Below are the code and all the weights of a small trained network. Each question names an input and a class and asks about switching units off, where a switched-off unit gives its printed mean instead of its output.

import numpy as np


def w(rows, s, z=0):
    codes = np.array(rows[::2]) - 128.0
    scale = np.full(codes.shape[1], s)
    scale[-1] = z or s
    return codes * scale


def f(y):
    return y / 2 * (1 + np.tanh(0.7978845608 * (y + 0.044715 * y**3)))


def log_softmax(a):
    a = a - a.max(-1, keepdims=True)
    return a - np.log(np.exp(a).sum(-1, keepdims=True))


def net(x, mask):
    res = np.array(x, float).reshape(1, 8) / 4 @ E
    y = f(res @ A[0][:, :-1].T + A[0][:, -1])
    res = res + np.where(mask, y, B[0][:, -1]) @ B[0][:, :-1]
    return log_softmax(res[-1] @ U[:, :-1].T + U[:, -1])


A, B = {}, {}
E = w([
[28,131,192,50],'x0',
[158,210,42,33],'x1',
[211,19,64,167],'x2',
[3,139,128,115],'x3',
[113,61,72,94],'x4',
[48,107,94,113],'x5',
[133,79,175,86],'x6',
[231,203,187,89],'x7',
],0.0075)
A[0] = w([
[84,157,179,152,151],'n1',
[179,72,132,74,117],'n2',
[128,110,127,110,72],'n3',
[139,72,133,60,108],'n4',
[130,4,107,136,134],'n5',
[151,149,128,153,35],'n6',
[49,99,129,143,103],'n7',
[169,141,201,147,173],'n8',
[86,170,97,111,153],'n9',
[91,212,69,149,138],'n10',
[152,134,97,178,80],'n11',
[93,137,108,144,62],'n12',
[133,142,193,146,152],'n13',
[134,135,144,58,115],'n14',
[117,153,142,128,2],'n15',
[129,108,79,166,158],'n16',
[164,98,118,106,223],'n17',
[128,173,89,108,42],'n18',
[115,158,102,94,150],'n19',
[146,115,110,77,233],'n20',
[131,91,125,172,99],'n21',
[113,219,94,80,190],'n22',
[157,187,185,164,161],'n23',
[152,111,140,148,114],'n24',
[135,173,18,143,206],'n25',
[129,130,127,76,89],'n26',
[131,151,85,174,110],'n27',
[127,101,190,85,115],'n28',
[64,117,78,79,121],'n29',
],0.013,0.0056)
B[0] = w([
[161,153,159,210,208],'n1',
[165,85,104,84,189],'n2',
[119,74,137,130,120],'n3',
[92,66,145,60,162],'n4',
[103,62,72,142,224],'n5',
[149,147,99,176,131],'n6',
[107,115,171,162,197],'n7',
[212,125,134,146,222],'n8',
[76,191,143,121,193],'n9',
[75,205,50,133,201],'n10',
[134,103,55,112,161],'n11',
[91,112,118,117,137],'n12',
[202,144,148,175,190],'n13',
[111,154,193,63,182],'n14',
[102,104,79,155,123],'n15',
[82,104,114,81,177],'n16',
[144,95,127,78,198],'n17',
[107,164,107,164,147],'n18',
[143,172,141,123,175],'n19',
[92,102,175,1,199],'n20',
[141,109,73,130,159],'n21',
[111,222,119,87,254],'n22',
[214,150,87,165,221],'n23',
[160,102,99,136,150],'n24',
[98,177,118,50,225],'n25',
[104,156,188,106,149],'n26',
[79,127,68,117,155],'n27',
[178,140,149,133,182],'n28',
[93,109,176,98,203],'n29',
],0.0087,0.0092)
U = w([
[127,76,174,30,3],'0',
[79,139,242,222,143],'1',
[97,140,37,110,206],'2',
[154,28,102,128,170],'3',
[206,169,161,61,124],'4',
[221,126,83,101,212],'5',
[104,255,62,151,36],'6',
[236,158,139,194,53],'7',
],0.0087,0.0054)

Each question gives the input, the list of numbers given to net, and the class t.
The units are the neurons (one row each of A and B). Each row of codes is followed by its name. A weight is (code - 128) times the scale printed after its matrix; where a second scale follows, it is the last column's (A, B and U).
mask holds one flag per neuron, in row order. A switched-off neuron (its flag False) gives its mean, the last column of its row in B, instead of its output. The means were averaged over made-up inputs and are rounded, as every weight is.
A unit's drop is (log p(t) with every unit on - log p(t) with that unit switched off) / (log p(t) with every unit on - log p(t) with every unit switched off).
The circuit of an input: a set's keep is (log p(t) with only the set's units on - log p(t) with every unit switched off) / (log p(t) with every unit on - log p(t) with every unit switched off). Starting from the 12 units with the biggest drops (on a tie, the unit counted first), units are removed one at a time, each time the one whose removal leaves the highest keep (on an exact tie, the one counted first), for as long as the keep stays at least 0.8.
circuit, biggest first: the units of the circuit, biggest drop first
most important unit: the unit with the biggest drop
k most important neurons: the k neurons with the biggest drops, biggest first
drop when u is switched off: that unit's drop, to one decimal
input [8,0,8,-3,-7,5,6,-4], class 3: circuit, biggest first => (n5 n22)
input [-2,3,-6,2,3,3,8,-2], class 0: circuit, biggest first => (n29 n23)
input [5,2,-2,-1,-4,-4,-2,5], class 7: most important unit => n23
input [-8,-1,1,-7,-8,-2,-6,-5], class 2: 4 most important neurons => (n27 n16 n25 n11)
input [-8,2,-2,-4,-3,-5,-7,-2], class 6: circuit, biggest first => (n10 n25)
input [2,1,-7,2,-5,-1,1,7], class 7: circuit, biggest first => (n23 n1)
input [-1,-8,3,-3,2,0,3,4], class 3: 2 most important neurons => (n5 n22)
input [-2,2,0,-6,7,-4,5,-3], class 3: 2 most important neurons => (n5 n22)
input [-6,-6,0,2,5,4,0,3], class 3: 2 most important neurons => (n22 n10)
input [8,-8,8,7,0,0,7,-1], class 3: drop when n5 is switched off => 0.8
input [-4,0,-3,-2,-2,2,-6,8], class 6: drop when n2 is switched off => 0.1
input [8,-7,-1,-3,-1,-1,-1,3], class 7: drop when n11 is switched off => 0.0
